Each row is followed by its class.
[  1.3   4.4  20.2  -7.9 -14.3  23.5   6.8  24.2   9.5   4.6  -1.4 -35.7
 -10.2   7.0  -2.9  13.3 -30.4  -3.3 -14.6 -15.1 -19.3  32.9  21.7  -8.9
   4.1  -6.3 -19.5   4.7   6.0 -14.7  -1.1 -30.7 -29.5 -11.8 -14.6   2.9
  -2.8  40.4  13.6 -18.4 -25.0  10.0  27.7  -0.4  28.1 -20.8  -3.8]
Z617
[ 13.9 -11.1  41.1  -5.3 -12.0  -2.7   4.1   7.5  11.3  -1.0  25.4  10.1
  11.5  -1.7 -16.6 -13.4  -7.7   8.9  -4.5 -21.7  -9.6  37.0  -3.1  -3.0
   1.3  -9.0  -1.7   0.5   3.7 -10.5  -1.9 -30.2 -30.4   5.4   8.3  -4.1
   2.0  11.4 -18.0  -4.1 -41.5  14.8  17.1  -4.1  25.9  -5.8  -2.1]
Z270
[  0.2  -8.4  71.8 -14.6 -12.5   9.6   5.9  34.0  -6.5  -5.6   8.9  -2.8
   9.7  -2.0 -18.2   3.7  -4.3  12.6 -13.8  -8.3 -14.2  13.1 -19.7  -4.9
   5.5  -3.9 -26.6   4.6   2.3 -18.5   1.5 -31.6 -27.5   9.9  13.4  -0.9
   7.8  -8.2   4.0  -3.8 -13.0  13.9  13.2  -9.4  29.3  -2.4  17.1]
Z270
[ 20.0 -10.2  42.5   6.2 -16.6  15.9   2.2   3.6  13.7   9.7  15.9 -17.0
  13.7 -19.1 -28.0  -6.9 -10.1   1.2  -1.6 -11.5  -8.3  26.1 -27.8  -0.9
  -3.1 -12.3 -45.2   8.6  -1.4 -13.9  19.6 -36.2 -31.7   3.6   5.8  -1.1
 -14.0  15.4 -17.1   0.4  13.4  35.4   7.5 -15.1  11.7  -6.8  -2.1]
Z270
[ -4.6 -10.1  20.1   2.1   2.1 -11.0  -2.6  14.0   3.9   0.8  12.3  -1.3
  29.7 -44.6 -15.7  -1.9   0.7  -0.5 -42.0 -13.2   4.9 -13.5 -25.9  10.8
   1.4  10.6 -13.7   1.8 -14.6  -8.1   2.1  -0.1 -14.1   4.0 -16.1  -2.8
  -8.7 -33.5 -12.2  24.2  17.3  10.1 -17.5  -4.5  14.4  -4.3   2.4]
Z270
[ 15.5 -13.6  38.9  -2.8  -8.3  -6.1   8.4  10.4   1.1  -3.7  13.9  30.2
  13.0  -5.2  -2.7 -16.1   4.8  17.3  13.7 -21.2   0.0  28.8  -4.7  -2.5
  -2.9  -7.1  -1.2   5.7  -2.8  -8.2  -3.4 -26.5   0.2  -0.1  26.3  -5.0
   3.7   6.8  -7.3  -3.9 -13.8  23.2  16.2  -2.9   8.9   4.1   3.4]
Z270
[  3.9   8.6   2.2  -6.8  -5.4  25.2   9.4  11.9  -8.9   4.0  -3.8 -24.6
  -8.3  12.8  -2.6  15.4 -40.9   4.5 -10.3 -23.1  -7.0  29.7  15.5  -7.0
 -12.0  -2.2 -17.7   7.4  24.7  -7.6  11.6 -40.6 -26.0 -11.7  -7.0   2.3
  -8.6  22.0  -9.8  -2.0 -18.5  24.9  12.8 -10.6  12.4 -19.5 -12.2]
Z617
[ 17.1   0.4  17.3   1.3 -12.4   7.6   6.1  38.0 -25.0  -5.7   3.0  -4.3
  14.3 -26.0  -0.2   7.3 -18.5  16.3   1.8 -11.7  16.5   5.1  29.3  -1.3
 -12.8   3.2 -28.1   6.2  18.3  -9.2   6.5 -44.8   4.7 -29.1  22.8 -10.8
   4.8   0.7 -15.2  -3.0 -17.7  36.0  22.4  -5.9   6.2 -10.8 -11.4]
Z270
[ -7.4  -0.6  -2.1   1.0  -3.3   8.4  -3.5   0.2  25.8  10.7   7.4 -25.0
   7.5  -6.7  -5.6   7.4 -20.9  -4.8 -49.3 -28.4 -14.8  34.2   4.2  -2.1
   1.9   0.8  -5.0  -2.0  -6.7  -6.8  -8.2  -7.9 -33.4   3.6 -35.5  11.9
 -10.8  18.7   9.6   6.9  -7.9   7.0   3.1  -4.1  29.3 -19.8  -2.1]
Z617
[  7.0 -13.5  36.2   0.0  -5.6  12.8   0.2  -2.8  21.6  10.5   6.8 -22.4
   0.4 -29.7 -14.5  -5.8   0.4   8.8 -28.1 -44.7 -19.3  30.7 -25.0  -5.6
   9.1  -8.1 -30.5   8.7 -14.1 -17.7  10.2 -13.2 -16.5  20.3  -9.2   2.4
 -11.3  33.8   8.1  -3.6   8.3  17.1  -1.4 -10.1   4.7  -5.6   9.8]
Z270
[  8.5  -3.2  14.9  -4.7  -6.8   5.6  -0.5   1.3   2.4  11.8  11.9 -15.7
  -1.6 -12.8 -12.8   0.2   3.7  -3.3 -31.1   0.4 -17.5  20.9 -23.5  -3.7
  10.4  -0.5 -14.7   6.0 -17.4 -10.3   7.5   7.2 -23.0   2.6 -27.4   1.2
   3.3   7.0  17.9  10.4  -7.0   1.0  15.0  -8.6  20.4  -1.7   9.6]
Z617
[  8.6   4.3  22.2  -1.9  -8.2  24.6   0.1  17.1   3.5   1.3   4.6 -42.3
 -16.0 -41.1  -4.5   7.7  -0.4   6.3 -39.6 -19.6 -15.1  15.4  -6.7  -4.5
  13.3  -1.7 -39.7  16.0 -18.8 -17.5   4.7   5.5  -2.9  -4.0 -13.5   3.1
  -6.7  31.7  38.0   0.4  -2.5   6.0  22.2  -5.2  14.1  -4.7   3.9]
Z617
[  8.0  -9.9  53.8  -6.7  -9.7   9.4   2.3  18.8  10.2  -2.0  16.7   4.4
   6.0  -4.0 -11.0  -6.5  -7.8  13.4 -25.2 -39.6 -13.3  43.2 -16.0  -1.9
   6.9  -7.5 -13.1   6.6  -6.9 -15.6  -4.1 -27.4 -22.2  14.8   8.2  -1.2
   2.5  14.8   5.7   0.2  -4.8  22.4  15.1 -12.1  18.4  -4.2  -2.8]
Z270
[  5.5  -5.0   9.3   2.8  -6.2   4.3  -2.1  14.1  23.6   9.4  11.3 -23.1
   6.1 -40.0 -10.5  -0.1  -2.1 -10.3 -53.5 -13.9 -10.6   9.6  -3.5  -2.8
  19.4  -3.1 -14.3   2.0 -18.3 -11.5  -9.7  -0.4 -13.1  -4.7 -27.9   1.4
 -12.7  11.3   6.7   1.3 -14.0   7.4   6.5   4.5  15.7  -9.8  -1.1]
Z617
[ -3.4   3.4  23.0  -2.1  -1.5  17.8  -1.1  14.8   3.5   6.9  -0.3 -33.3
 -13.1   1.1  -2.1   8.3 -16.9  -3.4 -26.3 -10.1 -14.5  13.4   4.2  -8.9
   0.8  -2.2 -19.1   3.5  -2.6 -11.8   0.2  -8.8 -21.3  -2.8 -21.5   3.7
  -0.2  22.2  17.8  -1.9 -16.9  -0.9  15.2  -2.4  20.8 -12.7   3.1]
Z617
[  4.4 -10.3  18.5  -0.3  -7.0  -6.5  -1.3   0.7  24.4   7.3   8.3   1.7
  22.9 -21.7 -15.2   1.5  -6.1  -2.3 -10.8 -18.9  -5.8  13.9  -7.1   3.4
   1.2   0.6  -1.7   0.3  -7.4  -7.1  -3.9 -15.6 -23.6   5.2  -2.1   3.9
  -3.5   2.1 -14.9   1.8  -7.0   8.6   0.3   3.8  10.7  -5.3  -2.5]
Z270
[  5.4  -2.7  38.5  -0.1   0.7   6.3  -1.0  19.8  -2.1   2.3   9.7 -14.8
  10.0 -50.7  -7.4  -0.5   5.6   9.5 -37.1 -20.7  -0.1   0.1 -25.1  -2.5
   8.4   5.2 -29.3   7.7 -15.0 -19.6   4.7   0.0  -1.4   5.2  -7.6   0.7
  10.9  -5.0   6.6  12.5   5.0  12.0  -5.0 -14.1  11.0   3.4  10.6]
Z270
[  7.8   2.3  11.8   1.2  -8.0   3.2   0.4   0.7  10.8   8.5   6.0 -17.4
   7.7 -17.3  -3.3   1.7 -17.9   4.8 -25.8 -45.9  -6.0  41.2   6.2  -4.8
   2.6  -7.5 -12.1   7.6  -7.5 -12.3   2.2 -15.4 -21.8   1.9 -16.0   5.7
  -4.4  30.0  -2.2  -0.2 -22.0  16.0  14.0  -7.4  15.4 -11.3  -0.4]
Z617
[ -0.1 -15.4  37.7  -5.4 -15.2 -11.4  -3.2   7.9  23.2   3.4   4.7  -1.8
  15.2 -39.0  -0.3  -6.2  -4.5  13.1 -11.3 -63.2 -20.6  18.7   0.3   1.3
  -0.1  -6.7   2.8 -14.6 -10.5 -19.8  -4.4 -41.3  -7.5  17.6   7.5  -7.4
  -1.7  23.0 -14.3 -13.7 -46.6   4.9  -6.7   3.8   9.8  -0.8  11.6]
Z270
[ -4.6  -8.7  51.9  -3.2  -4.2  12.5   9.7  21.1  11.7  -1.5  17.3 -15.0
  18.0 -25.6 -19.7   5.8 -22.4  10.0 -63.2 -43.6 -13.5  36.3 -17.7   1.5
   8.6   5.4 -27.8  10.3  -8.1 -16.8  -7.0 -28.8 -40.0  15.4 -23.5  -0.9
  -4.6  -5.2  -5.3  16.4  -2.8  22.7   0.7 -13.7  29.8 -16.2   2.1]
Z270
[  9.3   5.7  26.3  -0.8  -3.5  13.1  14.2   0.5  -5.8   2.2  11.3  10.5
   2.4 -10.9  -4.3  -2.5 -21.2  20.2 -31.2 -53.0  13.6  53.7   4.8  -1.6
  -7.9   0.5 -15.4  16.7   3.5  -4.4  13.3 -41.0 -11.4   3.9  -1.0  -1.0
  -7.8   5.2 -13.1  22.5   3.7  44.4   7.6 -18.4   6.4  -7.0  -0.1]
Z270
[  0.9 -10.9  68.7  -8.8 -12.3   9.2   3.6  39.3  -0.3  -6.7  13.3   1.0
  16.5   6.1 -16.1  -0.6 -19.2  10.5 -19.4 -17.7 -10.7  22.7 -12.6   2.7
   4.4  -1.6 -17.6   2.4   8.9 -14.8  -1.3 -42.2 -41.5   9.6   8.0  -6.9
   1.6  -0.9   2.8  -2.1 -18.8  21.1  17.8  -9.6  34.7 -14.0  -0.1]
Z270
[  6.2   4.3   8.1  -6.6  -4.3   4.1   0.1  14.7   2.6   3.6   7.9 -20.0
  -5.8 -16.7   3.4  13.1 -11.8   3.1 -30.0 -35.9  -2.4  28.7  11.7  -3.5
 -15.3  -5.3  -9.1   1.3  -7.6 -15.1  -1.4 -13.8 -22.6  -3.0 -19.2  -1.9
   3.3  20.2   9.3  -1.5 -36.7  12.2  16.9  -2.5  29.8  -4.0   2.8]
Z617

Each row is followed by its class.
[  1.9  -3.4   6.2 -12.8 -10.5  -9.6  -6.6 -11.1  -0.4   2.6   5.5  63.2
 -10.4   7.9 -18.3 -19.0  10.3   9.6  16.1   1.1  -5.3 -10.6  10.0 -11.0
  20.1 -11.0  -8.0  15.9  16.2   2.4   9.8  -9.9  27.0   9.0 -10.9   0.8
 -56.6  11.3 -16.7  -4.8  -2.7 -13.4   3.4  14.9  -4.6  17.2   9.0]
E
[  4.0   5.2  -2.4  -8.2  -3.3   8.0   0.3   5.8  -4.8  -8.0   7.7 -19.3
  -4.1  11.3   8.1   0.2  -4.1 -19.9  -0.8   0.5  -4.0   1.7   5.0  -6.6
  -3.2   7.5   3.5 -20.7  -1.8  -0.8 -15.1   2.7  -7.8   4.7   1.5  15.9
   1.7 -23.5  -0.7   7.7   9.5  -8.9   3.0  -4.3   7.3  -2.8   1.3]
S
[ -6.8  -3.2   9.3  12.7  -4.0 -11.4  12.4  10.0 -49.6   2.3   3.8  33.1
   8.6 -28.4   6.1 -13.8 -15.8   4.6  13.5   9.6   2.8  10.0 -15.3   5.7
   2.5   1.3  12.1   3.1   5.3   1.5   3.7  -8.3  18.2  -2.2  -6.5 -23.1
   0.5  19.9 -11.2  25.6   1.5  -2.3   0.6  -6.2  13.6  -0.5   5.4]
C
[ -4.4 -14.0  14.2 -12.1  10.2  -7.2   1.4   1.1   0.4  -6.4  -0.1   3.4
   6.9 -12.4   2.8   6.5  11.2  13.3  -7.1  15.1   4.4  14.2 -18.4  -6.1
  14.2  -1.4   2.0  -3.0  16.0   4.7  12.7  -4.2   7.6  -7.6   7.6  -8.7
   5.0  27.2 -34.2   4.3   4.2   7.0   0.9  -5.1  11.3  18.7 -19.3]
Z
[ 20.7   0.9 -13.3   6.8  13.1 -21.4  -6.8  13.3   9.3   8.8   4.7  -9.6
  11.8  -8.1   7.7   6.3 -35.1  15.5  -7.5  -3.7  14.6  26.0 -16.1   8.7
 -22.9  34.0   0.2  10.3  -5.4  18.7  -1.8   2.0 -18.0   7.6 -22.3 -19.1
   7.1  23.9  10.9  10.2 -15.4   5.7 -10.1 -20.0   2.1 -25.9 -19.5]
C
[ 10.5   7.2   3.6   9.2  -0.8  -5.6  -4.9   0.9  -0.1  10.4   7.2 -47.0
   7.4   7.6   0.3  -1.9  -7.3  -5.1   8.8  14.7  -3.2  14.0  -9.1   5.6
   1.8  21.3   1.1  -2.9   5.6  26.5  -6.9  -5.5 -16.7  -2.1 -16.3 -11.7
  -0.1  -8.2   9.7   3.7  -3.3   4.3   3.1  -8.4   7.0  -2.7 -16.5]
T
[ 13.6  -6.3  28.4  -4.6 -17.4  10.1   3.5 -36.0  10.8  -6.3 -23.0  54.7
   6.5  15.4   0.2 -22.0  19.3   3.4   4.0  22.9 -21.4 -16.1  11.2  -5.2
  43.9   0.9  -0.7  25.3  18.6   2.1  24.9  -7.0  16.4  -2.6  16.3  -2.5
  -9.8  20.0 -16.4 -26.2  -0.5 -18.7   0.4   3.9   5.0  24.3  -2.9]
E
[ 15.2  -1.9   2.6  -0.7  -5.5   8.2  15.1   5.4 -22.1  15.6  26.0  -2.2
  12.0  -2.3   4.3  -7.7  12.8  12.5  21.8   9.2  11.2   7.6  -3.1   8.1
   1.4  14.0  10.8  -8.8  10.8  25.6  11.5  -3.8   7.9   3.2  -4.7  -6.6
   6.2 -12.3  -1.7  26.2   6.7   9.9   3.2   1.4   1.3   2.2 -12.3]
T
[ -9.2   9.2   1.7  -3.3 -13.7   2.0  19.9  -4.1  -6.1  18.8  10.3  17.2
   2.5 -21.4  10.8 -18.3 -21.1 -24.3  16.2   4.7  -5.4  17.6   4.5   5.7
   1.5  31.7   5.7 -18.8  -6.5  -5.7  -7.0   7.6  28.5   4.1  -7.5  -3.0
   0.2  -7.6 -11.9  34.9  12.5 -15.8  -3.8  -5.4   4.3   3.2  11.6]
S
[ 11.0   3.8  -0.2  -7.3  10.5 -17.4  -9.7  20.8  10.4 -11.4 -11.7  23.4
  -7.9   8.3  -1.6  11.1 -29.6   5.7 -21.7  13.6   2.3   3.9  18.9   3.2
   0.1   6.1  -8.0  21.5  -8.3 -13.7   3.1  16.7  -3.2  22.8  -3.5  -2.3
  -2.5  29.2   2.0 -15.2  -1.7   3.6   1.3 -26.7   2.5  -5.9   3.6]
W
[ -3.2   2.3  -3.4  -7.1   7.0   3.1   4.9  -0.9   3.3  -5.0   4.2   0.6
 -13.6  -0.2   9.9  15.8  -8.8 -12.8 -15.7 -12.8   0.4 -16.5  20.4   0.3
 -11.0 -10.0   1.6 -23.3 -20.9 -17.6 -11.4  12.9   7.9  -3.6   0.1   6.5
   4.7 -32.2   1.4   1.3  13.4  -6.1  -9.3   5.7  -8.7  -8.2  17.8]
S
